Here is a tiny trained network, its code and every weight. The questions are about switching its units off for an input and a target symbol, where a switched-off unit gives its printed mean instead of its output.

import numpy as np


def w(rows, s, z=0):
    codes = np.array(rows[::2]) - 128.0
    scale = np.full(codes.shape[1], s)
    scale[-1] = z or s
    return codes * scale


def f(y):
    return np.maximum(y, 0)


def softmax(a):
    e = np.exp(a - a.max(-1, keepdims=True))
    return e / e.sum(-1, keepdims=True)


def log_softmax(a):
    a = a - a.max(-1, keepdims=True)
    return a - np.log(np.exp(a).sum(-1, keepdims=True))


def net(x, mask):
    ids = ['ΓΞΠΨαβδεζηλμσ'.index(c) for c in x.split()]
    T = len(ids)
    res = E[ids] + P[:T]
    r = res
    for j in range(2):
        rows = slice(2 * j, 2 * j + 2)
        q, k, v = (r @ M[0][rows].T for M in (Q, K, V))
        z = softmax(np.where(np.tri(T) > 0, q @ k.T / 2**0.5, -1e9)) @ v
        o = O[0][rows]
        res = res + np.where(mask[j], z, o[:, -1]) @ o[:, :-1]
    y = f(res @ A[0][:, :-1].T + A[0][:, -1])
    res = res + np.where(mask[2:6], y, B[0][:, -1]) @ B[0][:, :-1]
    return log_softmax(res[-1] @ U[:, :-1].T + U[:, -1])


Q, K, V, O, A, B = {}, {}, {}, {}, {}, {}
E = w([
[109,211,62,100,101,74],'Γ',
[86,89,195,124,186,91],'Ξ',
[132,137,97,95,65,44],'Π',
[76,126,124,43,91,169],'Ψ',
[121,61,59,121,112,139],'α',
[180,100,158,100,126,195],'β',
[101,116,3,77,124,143],'δ',
[89,83,136,85,56,175],'ε',
[173,122,113,74,160,117],'ζ',
[4,161,163,167,124,67],'η',
[71,118,72,120,127,190],'λ',
[104,64,109,92,175,148],'μ',
[102,117,67,121,66,170],'σ',
],0.022)
P = w([
[216,148,151,105,55,254],'0',
[175,112,140,62,77,220],'1',
[155,105,142,63,80,202],'2',
[135,93,129,66,83,180],'3',
[119,91,123,77,84,170],'4',
[98,83,118,82,89,156],'5',
[85,75,111,79,99,142],'6',
[74,67,111,84,99,130],'7',
[61,62,102,96,102,121],'8',
[44,55,107,93,104,107],'9',
[46,45,125,98,95,95],'10',
],0.0084)
Q[0] = w([
[62,57,109,5,102,185],'head 1',
[71,139,187,145,111,123],'head 1',
[173,200,216,244,242,85],'head 2',
[101,31,138,62,39,139],'head 2',
],0.012)
K[0] = w([
[32,164,160,176,120,4],'head 1',
[84,150,172,125,108,168],'head 1',
[214,100,120,69,135,240],'head 2',
[76,142,163,124,122,54],'head 2',
],0.016)
V[0] = w([
[156,96,87,137,82,130],'head 1',
[80,203,142,104,64,142],'head 1',
[124,161,2,119,172,184],'head 2',
[163,200,76,106,132,53],'head 2',
],0.014)
O[0] = w([
[145,83,135,76,41,128,140],'head 1',
[67,181,153,133,107,142,244],'head 1',
[130,183,148,240,98,83,98],'head 2',
[114,137,169,100,93,10,124],'head 2',
],0.012,0.011)
A[0] = w([
[132,175,102,87,129,102,70],'neuron 1',
[140,149,200,193,246,105,174],'neuron 2',
[171,98,185,164,148,168,208],'neuron 3',
[160,142,127,119,159,127,254],'neuron 4',
],0.012,0.0062)
B[0] = w([
[139,83,162,166,146,177,220],'neuron 1',
[161,125,90,81,113,193,185],'neuron 2',
[121,104,170,155,195,56,255],'neuron 3',
[177,247,83,88,88,85,197],'neuron 4',
],0.015,0.0055)
U = w([
[116,194,136,101,100,185,161],'Γ',
[154,111,97,85,146,152,204],'Ξ',
[74,57,127,173,204,104,254],'Π',
[145,65,142,64,75,119,116],'Ψ',
[179,130,114,147,46,183,103],'α',
[158,70,254,169,156,166,128],'β',
[158,56,194,148,101,211,26],'δ',
[95,159,171,134,130,86,168],'ε',
[145,146,44,150,79,102,63],'ζ',
[189,22,91,176,78,149,108],'η',
[110,114,134,212,136,160,110],'λ',
[198,150,108,122,90,122,188],'μ',
[81,132,131,124,150,126,88],'σ',
],0.0099,0.0051)

Each question gives the input, a string of symbols that net reads in full, and the target symbol t.
The units are the heads (2 rows each of Q, K, V and O) and the neurons (one row each of A and B). Each row of codes is followed by its name. A weight is (code - 128) times the scale printed after its matrix; where a second scale follows, it is the last column's (O, A, B and U).
mask holds one flag per unit, heads first, then neurons. A switched-off unit (its flag False) gives its mean, the last column of its rows in O or B, instead of its output. The means were averaged over made-up inputs and are rounded, as every weight is.
A unit's drop is (log p(t) with every unit on - log p(t) with that unit switched off) / (log p(t) with every unit on - log p(t) with every unit switched off).
The circuit of an input: a set's keep is (log p(t) with only the set's units on - log p(t) with every unit switched off) / (log p(t) with every unit on - log p(t) with every unit switched off). Starting from all 6 units, units are removed one at a time, each time the one whose removal leaves the highest keep (on an exact tie, the one counted first), for as long as the keep stays at least 0.8.
circuit, biggest first: the units of the circuit, biggest drop first
unit that matters most: the unit with the biggest drop
top k neurons: the k neurons with the biggest drops, biggest first
which heads matter: for each layer, one digit per head in row order, 1 if its drop is at least 0.15 and else 0, layers parted by /
drop of u: that unit's drop, to one decimal
input σ α β α Ξ ζ α α μ σ, target Ξ: which heads matter	11
input Ξ μ α μ, target Ξ: unit that matters most	neuron 4
input μ α η α β β λ Γ α Ξ, target Γ: circuit, biggest first	[neuron 2; head 1]
input σ α Ψ Ψ β Ξ μ ε σ Ψ, target Ξ: circuit, biggest first	[head 2; head 1]
input λ Γ σ β α μ Γ δ α, target ε: which heads matter	01
input λ β δ σ δ Γ μ, target ε: which heads matter	01
input Ψ β Ξ Ψ β ζ μ λ Γ μ η, target Γ: which heads matter	10
input Π β Π α Ξ β ζ, target Ξ: which heads matter	11
input α σ α Ξ, target Ξ: circuit, biggest first	[neuron 2; head 1]
input μ α ζ, target μ: circuit, biggest first	[neuron 4; head 1; head 2]
input λ λ Ψ α α ε ζ Ψ σ δ, target ζ: circuit, biggest first	[head 2; head 1]
input λ λ δ Ψ β, target β: circuit, biggest first	[neuron 3; head 2]
input ζ α Π, target Ψ: circuit, biggest first	[head 2; head 1]
input Γ Π η μ δ, target Γ: top 2 neurons	[neuron 3; neuron 4]
input η β σ α α Ξ, target Γ: circuit, biggest first	[head 1; neuron 2]
input μ Ψ σ μ, target Π: top 2 neurons	[neuron 3; neuron 2]
input ζ σ ζ, target μ: top neuron	[neuron 4]
input β Π μ α α β β μ, target Ψ: circuit, biggest first	[head 1; head 2]
input α η α α Ψ μ, target Γ: top 3 neurons	[neuron 3; neuron 4; neuron 1]
input Γ α Ψ σ λ Ψ λ, target ε: circuit, biggest first	[head 2]
input α μ Ξ μ α Ψ λ δ, target Ξ: drop of head 2	0.8
input λ η β δ Ψ Π μ β ζ, target Γ: drop of head 1	0.6
input δ η Ψ β, target Γ: drop of neuron 4	0.8
